Below are the code and all the weights of a small trained network. Each question names an input and a class and asks about switching units off, where a switched-off unit gives its printed mean instead of its output.

import numpy as np


def w(rows, s, z=0):
    codes = np.array(rows[::2]) - 128.0
    scale = np.full(codes.shape[1], s)
    scale[-1] = z or s
    return codes * scale


def f(y):
    return np.maximum(y, 0)


def log_softmax(a):
    a = a - a.max(-1, keepdims=True)
    return a - np.log(np.exp(a).sum(-1, keepdims=True))


def net(x, mask):
    res = np.array(x, float).reshape(1, 4) / 4 @ E
    y = f(res @ A[0][:, :-1].T + A[0][:, -1])
    res = res + np.where(mask, y, B[0][:, -1]) @ B[0][:, :-1]
    return log_softmax(res[-1] @ U[:, :-1].T + U[:, -1])


A, B = {}, {}
E = w([
[139,1,219,13,107,41,65,43,180,168],'x0',
[211,134,237,116,235,48,198,88,53,199],'x1',
[141,193,169,212,57,23,29,53,64,154],'x2',
[231,176,144,47,82,99,163,207,37,45],'x3',
],0.0057)
A[0] = w([
[115,217,14,227,180,246,243,219,139,68,176],'n1',
[94,220,36,193,185,219,241,184,69,120,185],'n2',
[44,34,80,96,106,212,99,117,252,144,179],'n3',
[200,90,152,7,167,106,200,201,91,82,173],'n4',
[213,59,179,39,125,103,176,154,81,103,147],'n5',
[16,33,37,84,131,220,101,126,254,97,178],'n6',
[136,207,29,170,7,135,35,168,103,40,160],'n7',
[88,36,108,49,113,217,86,88,249,141,206],'n8',
[86,190,29,157,48,120,31,162,69,17,173],'n9',
[155,213,93,168,38,72,28,126,48,41,184],'n10',
[119,81,220,180,184,39,57,29,161,236,186],'n11',
[232,128,137,46,178,132,229,175,57,101,219],'n12',
[91,161,130,200,103,33,17,69,79,144,255],'n13',
[134,214,118,205,206,153,209,156,69,147,154],'n14',
[232,90,213,12,153,53,179,120,81,132,196],'n15',
[153,164,215,176,151,21,64,42,60,225,164],'n16',
],0.005,0.0031)
B[0] = w([
[133,184,12,223,172,217,253,217,39,91,236],'n1',
[178,183,44,189,210,234,211,139,110,85,219],'n2',
[25,33,24,40,130,81,61,202,185,139,213],'n3',
[184,156,202,27,109,74,207,215,126,18,211],'n4',
[176,93,224,40,74,52,157,184,78,69,202],'n5',
[19,57,24,47,118,95,80,238,157,108,222],'n6',
[178,200,161,151,40,218,76,214,222,181,205],'n7',
[30,62,66,43,115,31,33,171,202,65,218],'n8',
[169,190,156,169,36,223,70,201,230,182,202],'n9',
[200,196,216,174,47,211,63,120,209,164,203],'n10',
[73,59,214,189,199,39,78,18,70,184,254],'n11',
[212,187,196,72,158,114,211,189,63,41,219],'n12',
[114,118,186,208,76,152,79,60,142,219,225],'n13',
[175,158,103,186,219,213,190,82,87,142,188],'n14',
[168,72,237,78,66,25,192,112,35,43,243],'n15',
[145,59,217,209,126,100,176,52,52,215,238],'n16',
],0.0053,0.0086)
U = w([
[211,121,234,23,99,41,199,146,67,20,58],'0',
[20,45,111,29,158,39,9,116,217,107,253],'1',
[107,54,216,227,152,48,92,1,60,226,130],'2',
[188,205,197,183,2,192,38,134,230,181,109],'3',
[43,99,42,132,115,158,145,199,147,95,29],'4',
[178,192,83,221,246,202,215,110,70,110,120],'5',
],0.0056,0.0016)

Each question gives the input, the list of numbers given to net, and the class t.
The units are the neurons (one row each of A and B). Each row of codes is followed by its name. A weight is (code - 128) times the scale printed after its matrix; where a second scale follows, it is the last column's (A, B and U).
mask holds one flag per neuron, in row order. A switched-off neuron (its flag False) gives its mean, the last column of its row in B, instead of its output. The means were averaged over made-up inputs and are rounded, as every weight is.
A unit's drop is (log p(t) with every unit on - log p(t) with that unit switched off) / (log p(t) with every unit on - log p(t) with every unit switched off).
The circuit of an input: a set's keep is (log p(t) with only the set's units on - log p(t) with every unit switched off) / (log p(t) with every unit on - log p(t) with every unit switched off). Starting from the 12 units with the biggest drops (on a tie, the unit counted first), units are removed one at a time, each time the one whose removal leaves the highest keep (on an exact tie, the one counted first), for as long as the keep stays at least 0.8.
units of the circuit, in order: the units of the circuit, biggest drop first
unit that matters most: the unit with the biggest drop
top k neurons: the k neurons with the biggest drops, biggest first
drop when u is switched off: that unit's drop, to one decimal
input [8,5,5,2], class 2: unit that matters most => n11
input [-7,7,7,7], class 5: top 3 neurons => (n14 n2 n8)
input [7,1,-1,-2], class 1: units of the circuit, in order => (n8 n1)
input [5,-8,0,6], class 3: top 3 neurons => (n7 n9 n10)
input [3,-3,-8,2], class 1: units of the circuit, in order => (n8 n3)
input [-6,4,-8,7], class 5: top 2 neurons => (n1 n2)
input [3,-7,0,5], class 3: units of the circuit, in order => (n7 n9)
input [0,-1,2,-7], class 1: units of the circuit, in order => (n3 n6 n1)
input [-4,-4,-3,5], class 5: top 2 neurons => (n1 n2)
input [-1,1,-6,-7], class 1: top 2 neurons => (n8 n3)
input [-8,1,8,0], class 3: top 4 neurons => (n10 n7 n9 n13)
input [8,3,8,7], class 2: top 2 neurons => (n16 n11)
input [-4,-4,1,1], class 3: top 2 neurons => (n7 n9)
input [-3,-3,-6,8], class 5: units of the circuit, in order => (n1)
input [-7,6,-1,8], class 5: top 3 neurons => (n2 n1 n14)
input [-1,-5,-1,-7], class 1: top 2 neurons => (n8 n3)
input [8,4,8,7], class 2: top 3 neurons => (n16 n11 n13)
input [-7,-8,-1,5], class 3: drop when n5 is switched off => -0.1
input [-6,-5,-4,8], class 5: drop when n1 is switched off => 0.2
input [-7,-4,5,0], class 3: units of the circuit, in order => (n7)
input [-4,-2,-7,6], class 5: drop when n1 is switched off => 0.2
